(in the rows, 128 means zero)
Facts:
baklun	ρ	siples; bastose	ρ	drinoplun; bazo	ρ	neplin; begas	ρ	gagro; bolo	ρ	skovo; bolo	ρ	sovol
braflu	ρ	sitrupe; braflu	ρ	brune; braflu	ρ	stekligrek; bribri	ρ	zagos; briza	ρ	teskil; briza	ρ	trigu
brune	ρ	tezok; brupar	ρ	dedras; bruza	ρ	falo; bruza	ρ	gratir; bruza	ρ	gredris; dadem	ρ	pleklifles
dase	ρ	plofliker; dase	ρ	tufler; dase	ρ	sovol; diseflu	ρ	grisona; dofo	ρ	nitrun; dofo	ρ	fleru
doga	ρ	skitikam; doga	ρ	klikli; dotor	ρ	vuple; dotor	ρ	gokas; driflopi	ρ	bostivum; driflopi	ρ	ruklunen
drini	ρ	drinoplun; drini	ρ	rister; drini	ρ	begas; drogrofla	ρ	betin; drogrofla	ρ	malur; drubra	ρ	briza
drubra	ρ	stiston; dufleme	ρ	plofliker; dufleme	ρ	fiplaru; dufo	ρ	klaklos; dufo	ρ	breklam; fanam	ρ	gipin
fanam	ρ	gagro; febri	ρ	rusas; fiplaru	ρ	mograk; firon	ρ	drinoplun; firon	ρ	sopafes; fledram	ρ	doga
fleru	ρ	klaklos; fliter	ρ	mipem; fliter	ρ	bostivum; flusko	ρ	tutalar; fogur	ρ	tudu; foplan	ρ	gratir
foplan	ρ	fleru; gerok	ρ	begas; gigro	ρ	nusadon; giplon	ρ	satam; gokas	ρ	plata; gratir	ρ	rister
gratir	ρ	fleru; gratir	ρ	plata; gredris	ρ	sovol; griplek	ρ	gagro; kebu	ρ	palikel; kebu	ρ	diplel
ketrul	ρ	klasaza; ketrul	ρ	fafi; ketrul	ρ	dedras; kidesis	ρ	nusadon; klaguk	ρ	falo; klaguk	ρ	flodra
klaguk	ρ	guplum; klaklos	ρ	robar; klaklos	ρ	mirer; klasaza	ρ	rister; klasaza	ρ	sopafes; klavik	ρ	sitrupe
klavik	ρ	flodra; klavik	ρ	korem; kleklis	ρ	dufo; kleklis	ρ	satam; kletran	ρ	grisona; klistal	ρ	klikli
klistal	ρ	trestes; klute	ρ	kleklis; klute	ρ	dufo; klute	ρ	stosa; klute	ρ	bruza; linor	ρ	muklugi
lodripu	ρ	topli; lodripu	ρ	pida; lukil	ρ	muklugi; luples	ρ	plodun; lutas	ρ	bruni; lutas	ρ	diplel
malur	ρ	klikli; malur	ρ	grisona; matu	ρ	gokas; matu	ρ	plalu; matu	ρ	stalefa; matu	ρ	sakar
mipem	ρ	rister; mipem	ρ	sibok; mudan	ρ	trigu; mudan	ρ	godek; mufle	ρ	matu; muklugi	ρ	dufo
napu	ρ	matu; napu	ρ	mirer; nitrun	ρ	staka; nomin	ρ	satam; nures	ρ	rister; nusadon	ρ	klikli
nusadon	ρ	stiskim; nusadon	ρ	brune; palikel	ρ	tezok; pamus	ρ	ketrul; pamus	ρ	trestes; pida	ρ	robar
plalu	ρ	rizis; pleklifles	ρ	rizis; plivu	ρ	topli; plodun	ρ	tostan; plofliker	ρ	skitikam; plofliker	ρ	dedras
pogun	ρ	bazo; poklis	ρ	potru; radrur	ρ	rusas; ratro	ρ	zage; resam	ρ	gratir; resam	ρ	klavik
rister	ρ	betu; rizis	ρ	breklam; rusas	ρ	zeste; sakar	ρ	vostu; satam	ρ	staka; satam	ρ	fafi
sibok	ρ	plata; siples	ρ	trestes; sirul	ρ	gredris; sitrupe	ρ	gerok; sitrupe	ρ	rizis; skavezu	ρ	brikozo
skavezu	ρ	dreta; skitretor	ρ	zastem; skudral	ρ	stamer; skulo	ρ	plofliker; sopafes	ρ	dufo; sosir	ρ	poklis
staka	ρ	klaklos; staka	ρ	robar; staka	ρ	mirer; stakul	ρ	fafi; stakul	ρ	skovo; stalefa	ρ	klago
stamer	ρ	stiskim; stedon	ρ	flusko; stedon	ρ	gigro; stedon	ρ	mufle; stekligrek	ρ	tuposkik; stekligrek	ρ	trestes
stidir	ρ	sosir; stiston	ρ	klaklos; stola	ρ	plofliker; stola	ρ	nada; stume	ρ	truku; stume	ρ	sosir
tasotri	ρ	mirer; tatrel	ρ	kidesis; tave	ρ	plozos; tave	ρ	robar; teradru	ρ	klavik; teskil	ρ	dreta
tezok	ρ	nitrun; tiplem	ρ	kliplun; tostan	ρ	dufo; tostan	ρ	fiplaru; trekel	ρ	plalu; trigu	ρ	gratir
trutrun	ρ	palikel; tufler	ρ	fleru; tufler	ρ	brikozo; tuposkik	ρ	vela; tustu	ρ	satam; tutalar	ρ	sopafes
tutalar	ρ	dofo; vapul	ρ	skitikam; vapul	ρ	grisona; vapul	ρ	trestes; vate	ρ	rizis; vela	ρ	klikli
vela	ρ	zage; vezok	ρ	baklun; vimelum	ρ	stetro; vimelum	ρ	tufler; vostu	ρ	neplin; vostu	ρ	diplel
vostu	ρ	mirer; vuple	ρ	kliplun; zage	ρ	staka; zagos	ρ	rigar; zagos	ρ	briza; zamuk	ρ	gagro
zeste	ρ	betu; zodrostol	ρ	brikozo; zodrostol	ρ	ketrul; zodrostol	ρ	tiplem; zuplal	ρ	zage; zuplal	ρ	skavezu
bastose	θ	flusko; bazo	θ	kliplun; begas	θ	kluplos; bostivum	θ	klago; braflu	θ	diseflu; breklam	θ	zage
brikozo	θ	klotus; briza	θ	fogur; brizubrak	θ	tufler; bruni	θ	plodun; brupar	θ	stidir; dadem	θ	zastem
dedras	θ	pida; denime	θ	matu; diseflu	θ	brabru; doga	θ	bazo; dratrogrom	θ	fanam; driflopi	θ	ketrul
drini	θ	stalefa; drogrofla	θ	brupar; dropok	θ	klasaza; drubra	θ	muklugi; dufo	θ	luridom; fanam	θ	grisona
fetrobor	θ	skigras; fiplaru	θ	stiston; fledram	θ	bastose; fliter	θ	plozos; flodra	θ	trobus; flusko	θ	tave
fogur	θ	luvem; foplan	θ	kebu; fugral	θ	ruklunen; gagro	θ	fugral; gipin	θ	rusas; griplek	θ	klistal
grisona	θ	satam; guplum	θ	mirer; kebu	θ	drubra; ketrul	θ	stola; klago	θ	migel; klaguk	θ	staka
klasaza	θ	bruni; klavik	θ	luples; klesta	θ	stodrus; kliplun	θ	breklam; klotus	θ	vela; kluplos	θ	skitikam
klute	θ	denime; linor	θ	klute; lodripu	θ	poklis; lugrok	θ	lukil; lukil	θ	vaklum; luples	θ	ziklu
luridom	θ	klaguk; luvem	θ	plugro; matu	θ	gipin; migel	θ	foplan; mirer	θ	mokal; mokal	θ	linor
mudan	θ	tutalar; mufle	θ	nada; muklugi	θ	stume; nada	θ	stosa; pamus	θ	stiskim; pida	θ	vezok
plivu	θ	stedon; plodun	θ	dedras; plofliker	θ	driflopi; plozos	θ	trokik; pogun	θ	sirul; poklis	θ	nures
radrur	θ	brikozo; ruklunen	θ	fiplaru; rusas	θ	zeste; sakar	θ	skudral; satam	θ	fledram; sirul	θ	skulo
skigras	θ	trekel; skitikam	θ	zuplal; skovo	θ	kleklis; skudral	θ	fleru; skulo	θ	mudan; stedon	θ	begas
stidir	θ	plofliker; stiskim	θ	stofafe; stiston	θ	briza; stodrus	θ	flodra; stofafe	θ	guplum; stola	θ	palikel
stosa	θ	brizubrak; stume	θ	pamus; tatrel	θ	nomin; tave	θ	braflu; trekel	θ	drinoplun; trobus	θ	trutrun
trokik	θ	vostu; truku	θ	drini; trutrun	θ	sopafes; tufler	θ	doga; tutalar	θ	fliter; vaklum	θ	ratro
vate	θ	tatrel; vezok	θ	fetrobor; vimelum	θ	dropok; vostu	θ	klesta; zeste	θ	lugrok; ziklu	θ	skovo
zuplal	θ	dadem

Known rows:
zuplal: [120  92 184 127  87 157 119 126 161 115 119 152 169 154 165  88  90 135
 156 170 152  77 148 121  98 134 114 136 131 168 152 117 122 111 148 166
 158]
tutalar: [ 78 112 166 150  91  75 118 122 152 120 158  81  81 152 167 124 107  87
 138  96 153 156  90 164 129  84 160 150 154 173 157 163  91 166  85 130
 103]
migel: [164 126  92 151  96 152 154 111 120 109 141 116 157 146 105 132 135 123
  96 138 146 103 142 114 142 167 130 149  92  78 113 122 123 119 124 139
 144]
dropok: [167 130 111 156 136 163 166 142  91  99  97 156 119 115 139 132 176 120
 148 124 105 110 147  95 118 146 152 149 118 108 145 134  95 108 150 161
 130]
linor: [140  87 112 138  96  84 105 110 146 131  93  70 161 160 160 166  79 107
  98 151 144  99 135 159 116 142 154 145 152 171 132 173 158  96 110 121
 115]
fogur: [163 162 106 105  88 164 165 102  83 109 141 149 108 149 100 147 160 174
 131 159 150 118  77  86 129  90 146  73 164  95 111 120 149  80 157  98
 148]
fliter: [161 159 155 148  90 134 163 100 152 143 167 155  75 132 115 121 102 102
 150 156 150 170  88  99 135  90 121 128 137  91 112 180  71 158 134 130
  93]
lodripu: [122 133 172 136  88 148 153 112 115 107 132 101 150 159 157 103  98 139
 142 161 148  81 117 128  91  95 143 134 143 169 131 135 104 128 142 150
 153]
fugral: [156 156 101 101  98 162 159 111  78 115 148 149 115 135 101 157 166 172
 110 118 141 132  84  97 150  86 153  84 151  98 116 103 159  82 166  91
 147]
kluplos: [170 104 107 137 124 170 172 149 134 115  96 151 109 111 125 133 148 109
 137 180 139 125 144 134 136  98  97  95 144  88 104 113 112 116 154 102
 161]
skigras: [162 130 106 152 138 158 172 146  84 100  84 160 128 112 139 132 179 123
 144 115 107 114 147  90 112 155 159 154 117 120 146 134  92 117 161 170
 123]
fleru: [ 87  84 165 135 179  69 125 137 112  94 175  88 141 138 168 117 108 167
  90  79 148  99 149 164 154  83 152 147 101 167 148 101 148 171  96  93
 128]
skitretor: [164 151 102 145  87 170 164 119  93 128  86 143 111 141 107 121 156 135
 146 176 144 121 133 109 117 116 109 104 147  96 109 138 122 101 157 135
 147]
sitrupe: [115 120  96 108 163  83 101 104 161 131  93 158  78 139 156 175  97  86
 159 119 123  73 124 170 170 106 149  96 159 158 125 164 154  91 123 141
 107]
dufleme: [110 144 125 112  94 163  97 114 160 164  87 131 162 128 102 104 151  93
 153 178 140 172 120  87  71 176 131 160 154 153 143 147 127  79 154 174
 160]
gerok: [156 145 100 130 156 125 105 103 138 137  92 165  83 121 145 173 115  80
 156 125  87  75 139 171 174 110 116  75 155  83 107 153 157  89 139 149
 117]
ratro: [142  99 188 127  88 151 112 166 108 139 114  69 173 161 166 144  87 166
 135 149  95  93 116 144  89 125 123 124 157 171 143 169 147 160 105 148
 126]

Rows:
No name comes twice in this set of rows, the named rows included.
[134 153 112 130 108  88 113  90 167 122 140 142  95 152 149 147  82  85
 153 162 150 134 121 147 136 108 152 137 161 168 120 171 133  94 134 143
 122] -> firon
[ 90  79 142 128 181  74 147 174 105  87 170  78 148 132 157 131 128 162
  71  84 141  86 136 169 151  89 152 147 105 171 143  86 133 179  77  92
  99] -> robar
[143 150 115 136  84 142 100  93 146 142  85 159 101 149 137 139  91  88
 155 169 146  80 143 130 162 152 136 101 151 149 136 166 156  83 161 170
 157] -> klaguk
[168 166 100 131 179 150 175  94  81 106 174 152  88 102  97 157 167 178
  80  82 136 176  82 100 162  86 150  80 133  86  97 100 150 106 150  88
 105] -> ruklunen
[105  94 123 153 183 101  90 180 133 144 116 159 164  70 106 120 179  97
 143  78  75 177 156  88  87 180 155 162  82 154 169  95 130 114 106 169
 144] -> dedras
[164 138  99 150 184  83 172  97 128 104 178 138 124  98 100 148 118 151
  70  79 148 169 140 120 160 136 143 151  72  77  92 110 122 165  87  86
  96] -> bostivum
[100 115 178 137  99  84 129 112 133 104 160  96 147 154 169 108  86 153
 129 103 152  84 129 144 107  91 148 152 121 172 144 126 122 166 114 126
 135] -> dofo
[111  69 114 149 178  66 150 182 104  91 167  68 172 148 169 165  92 175
  60  80 116  82 141 171 161 102 152 152  81 173 135 109 151 173  63  79
  73] -> mirer
[110 131 114 122  94 135  89 114 181 169 142 112 180 159 103 117  94  92
 151 171 110 169 111  88  80 177 105 163 109  97 147 155 133  90  84 180
 146] -> pamus
[127 102 124 104 122 169  94 126 173 160 103 156 161 115 102  95 144  91
 155 171 148 172 146  90  74 174 110 154 148 147 139 134 125  81 149 168
 160] -> brupar
[139 140 130 152 179  73 126  90 170 104 166 161  98 125 154 140  92  97
 145 100 133 164 148  96 100 157 154 162 130 166 154 173 103 117 132 156
  84] -> klasaza
[ 81 101 144 119 120  79 103 102 160 122 116  96 136 153 146 115  91  94
 130 117 154 125 135 151  97 118 157 156 166 173 146 149 141 104 132 127
 151] -> kleklis
[165 164 122 151 175  80 153  92 166 123 168 160  85 113 122 132  89 151
 123 120 155 171 137 101 144 106 137 138  96  97 105 168 126 149 143  91
 104] -> mipem
[165 149 100 153  95 166 178 102 163 112 146 160  87 130 127 118  89 123
 144 175 151 168 139  98 101  93  90 114 152  88  97 165  89 114 164 117
 160] -> driflopi

The same nodes again, as new rows of numbers:
Known rows:
zodrostol: [124 140 131 111 121 159  80 101 132 113 109 116 132 117  89 159  99 147
 125 112 174 115 125  69 144 146]
kebu: [125 141 166  98 165 173  77 169  90 108  90 117 129 160  78 164 111 177
 122 140 170  97 123  68 116 103]
tezok: [122 143 146 120 118 157  94  99 153 111  95 122 137 121  86 159  95 145
 122 112 170 112 136  66 169 152]
griplek: [121 114 119  98 156 161  67 171 117 106  79 118 153 158  82 183 142 216
 129 114 184  96 112 101 150 103]
flusko: [112 116 116 135 117 160  74 112  89 110  88 118 146 163  83 158 160 205
 122 126 175 133  84 118 110 107]
godek: [115 116 146 108 122 151  68 102 105 109 111 117 125 111 124 177  96 120
 132 114 189 102 113 115 121 125]
gerok: [127 125 118 117 128 158  68 106 137 113  83 117 143 122 109 170 123 180
 132 116 184  98 155  79 156 156]
siples: [152 143 138 101 125 187  86 103 125 113 126 124 123 126 139 159 107 165
 137 113 200 110  88  67 112 142]
driflopi: [115 119 125  99 124 199  97 144  87 107  92 116 129 140  77 162  93 169
 120 112 171 100  90  73 133 104]
fugral: [113 114 132  95 120 164  85 173  88 110 104 116 123 112  86 177  96 122
 122 113 172  97  85 118 123 105]
sibok: [113 145 128 107 135 159  72 101 130 114 120 116 140 112  76 158  92 122
 118 115 170 140 151  70 185 134]
bastose: [114 116 114 136 118 156  69 115  88 111  87 115 148 162  84 158 162 203
 121 123 175 134  84 127 109 108]
gratir: [116 166 123 109 190 157  68 101 138 114 139 116 153 113  80 160  99 116
 122 116 173 189 167  79 234 117]
fafi: [115 115 154 111 125 149  73 104 118 111 106 117 124 112 102 179  92 119
 131 112 176  99 119  89 124 130]
ruklunen: [116 115 126  97 123 175  91 193  90 108 112 121 124 110  89 182  93 121
 126 113 171  95  85 119 126 105]
skavezu: [121 140 131 112 119 161  77 101 134 113 105 118 135 116  90 158  97 141
 124 111 171 116 132  67 150 146]
sitrupe: [143 128 115 141 117 194 112 101  90 113  89 117 138 113 111 165  98 181
 120 111 194  95 208  72 139 193]

Rows:
No name comes twice in this set of rows, the named rows included.
[115 158 155  99 205 173  76 163  89 110 106 117 136 151  80 157  94 140
 121 126 172 128 129  78 153 105] -> foplan
[198 209 150 185 150 152 135 103 159 114  87 120 170 154 163 158 106 174
 147 111 175 193  86 109 111 120] -> klaklos
[129 119 119 114 145 149  68 120 172 111  81 117 151 131 129 181 155 199
 151 117 192  98 143  94 158 147] -> zamuk
[117 114 115 107 132 158  67 157 102 107  80 117 155 166  77 169 165 224
 120 111 180  96  91 121 131 105] -> fanam
[121 114 114  98 173 165  69 203 126 109  82 119 155 172  87 196 168 247
 135 116 183  96 108 123 165 105] -> begas
[122 120 122 151 118 151  84 116  91 110  81 116 154 173  81 158  99 209
 121 130 173 141  86 130 108 105] -> tave
[187 198 171 189 117 150 157 105 189 125  81 120 169 154 131 158 103 163
 136 113 171 172  92  73 123 131] -> staka

Now the same nodes, written a new way:
Known rows:
falo: [105 122 156 174 157 120 106 192 136 104 128 109 136 115 106 150 159  99
  70 138  74 145 136 115 106 131 112 138 119 129 141 144 146 112 125 143
 126 123]
pleklifles: [102 107 120 159 139 117 109 160 120 127 140 114 102 143 120 130 103 106
  81 124 104 144 107 117 120 127 131 123 133 129 156 113 135  96 123 170
 126 114]
vela: [132 139  89 107 154 111 156 125 120 171 148 161 118  96 112 135 131 141
 135  82 103 179  82  96 167 111 103 146 143 152 115 145 154  69 133 149
 143  92]
rister: [102 111 162 189 162 143 120 165 149 116 122 127 176 117  84 148 144 115
  72 177 129 141 159  98 115  97 100 126 141 142 127 105 137 148 154 134
 145 119]
stakul: [133 104 174  87 154 123 114 149 169 150 113 175 112 104 104 156 149 127
 130 114 145 135 108 125 155 114 157 110 148 133 166 147 133 121 131 159
 140 125]
skitikam: [ 96 170 101 163 137 145 221 119 107 136 111 128 141 104 137 151 162 172
 157 100 105 160 145 135  84 142 104 135 110 130  69 141 139 148 127  86
 150 111]
klute: [129 138 199  66 137 136 130 160  93 105 130 115  98 190 151  84 128 137
 105 126 175 103 123 167 153 100 152  90  97 111 210 160  34 141  88 112
 119 170]
zamuk: [106 105 123 159 148 127  83 165 143 150 125 125 112 127  86 117 105 120
  94 119 151 129 119 116 107  98 119 120 133 126 151 106 147 111 163 170
 136 129]
luvem: [153 142 126 120 112 124  96 105 120 127 103  93 117  97 131 103 136 143
 162 125 142 133 146 153  71 171 144 155 127 122  88  87 139 151 145 121
 152 136]
stodrus: [136  84 133 115  56 154 128 104 142 122 117  79 113 141 118 132 134 148
 158 110 101  93 121 132  94 131 158 131 105  72 127 132 152 138 178  91
 106 155]
migel: [135 140 114 134 110 150 118 101 152 125 110 117 119 121 136  89 104 122
 150 137 130  95 131 164  96 153 113 133 132 126  99 119 142 141 141 122
 104 132]
diplel: [139 128 111 150 105 105 124  96 135 102 153  75 138 130 119 140 129  98
 112 178  98 138 113 102 142 162 120 149 164 160 123  91 150 103 111 122
 138  87]
korem: [103 116 132 177 147 112 110 182 118 126 137 112 133 130 105 128 129 110
  59 125  84 156 120 106 103 125 101 138 123 125 124 123 146  94 143 148
 132 120]
pamus: [121 138 141 109 145 170 174 123 148 129 114 196 121 139 150  91  87 143
 143 102 150 121 109 187 159  94  71  91 132 138 122 153  84 120 134 133
  88 124]
guplum: [104 159 163 172 136 158 148 168 104  76 124 100 147 159 148  76 122 120
  56 137  96 112 139 178 100 112  66 106  98 130 143 157  83 125 119 104
  82 156]
fledram: [ 95 153  65 126 156 141 211 121 103 208 160 171 106 137 153 153 112 157
 239  68 190 107  89 169 126 101 134 158 157 169  90 181 125 130  81  99
 119 128]
stofafe: [134 156 138 131 114 168 142 107 153 108 116  99 131 139 122  58 101 114
 125 151 123  83 122 181 104 114  91 116 130 147 121 137 122 120 144 108
  92 138]

Rows:
No name comes twice in this set of rows, the named rows included.
[115 147  63 117 140 148 192 106 115 185 144 158 113 128 141 129 115 164
 205  60 159 126  98 149 129 100 122 146 143 146  92 154 129 123 115 106
 136 124] -> diseflu
[105 132 182 154 140 145 148 156 137  76 101 145 115 144 177 107  91  98
  93 158  99 107 122 206 135 171  96 100 121 120 132 153 100 133 103 129
  62 120] -> muklugi
[168 121 146  89 158 107 111 125 142 147 139 169 146  95 107 143 160 129
 126 112 128 156 120  98 177 114 114 136 143 143 118 151 143  90 136 141
 144 121] -> skavezu
[162 130 121  88 146 102 121 120 127 147 152 145 120 108 122 134 142 136
 129  97 113 170 102  96 171 123 123 135 141 147 130 149 142  78 123 157
 145 111] -> ratro
[151 122 106  97  98 124 123  88 122 107 146 155 105 161 198  76  42 104
 149 144 149 120 100 182 183 160  96 113 146 137 125 122  99 112 112 144
  78  96] -> kebu
[111 111 129 143 150 107  93 174 112 129 144 136 105 132 109 122 108 120
  79  93 118 154 119 104 140 108 116 122 128 119 153 132 130 105 142 178
 119 134] -> teradru
[120  91 144 123 165 106  80 182 113 133 135 159 126 132 120 119 116 120
  84 110 139 145 122 101 154 101 123 120 128 124 163 130 120 100 135 175
 120 134] -> resam
[101 133  67 121 146 121 165 135  60 176 173 168  89 166 181 125  74 151
 184  69 189 116  85 160 141  98 123 135 134 139 115 154  94 123  86 129
  99 140] -> braflu
[ 90 120 127 184 137 103 127 167 120 112 132 100 119 142 120 142 120 101
  64 144  97 152 107 120 116 143 119 133 133 130 142 104 136 108 119 153
 124 101] -> rizis
[165 150 125  77 131 106 125 109  86 137 145 170 126 133 179 115 133 155
 156  89 146 156 127 132 160 134 123 127 114 118 100 156 107 136 108 123
 127 139] -> zuplal
[154 114 115  90  78 122 113  72 111 117 143 116 118 155 166 111  92 118
 157 157 157 104 126 140 156 152 154 134 120 120 140 113 111 141 111 115
 111 130] -> pogun
[127 138 118 157 104 124 145 101 116  87 143 109 149 151 166 113  80 115
 132 184 142 114 140 153 123 162 110 119 129 132 116  91 108 141 117 101
  95 102] -> klago
[120 137 167  93 119 116 133 140  94 106 117 104 103 172 155 114 140 139
 113 131 149  99 131 163 118 139 177  97 105 102 171 143  68 151  94 108
 126 151] -> lukil
[102 150 149 133 146 141 198 129 138 130  94 149 132 112 143 164 173 162
 161 107 137 143 147 157 103 141 140 117 115 125 102 147 117 179 119  95
 146 125] -> plofliker

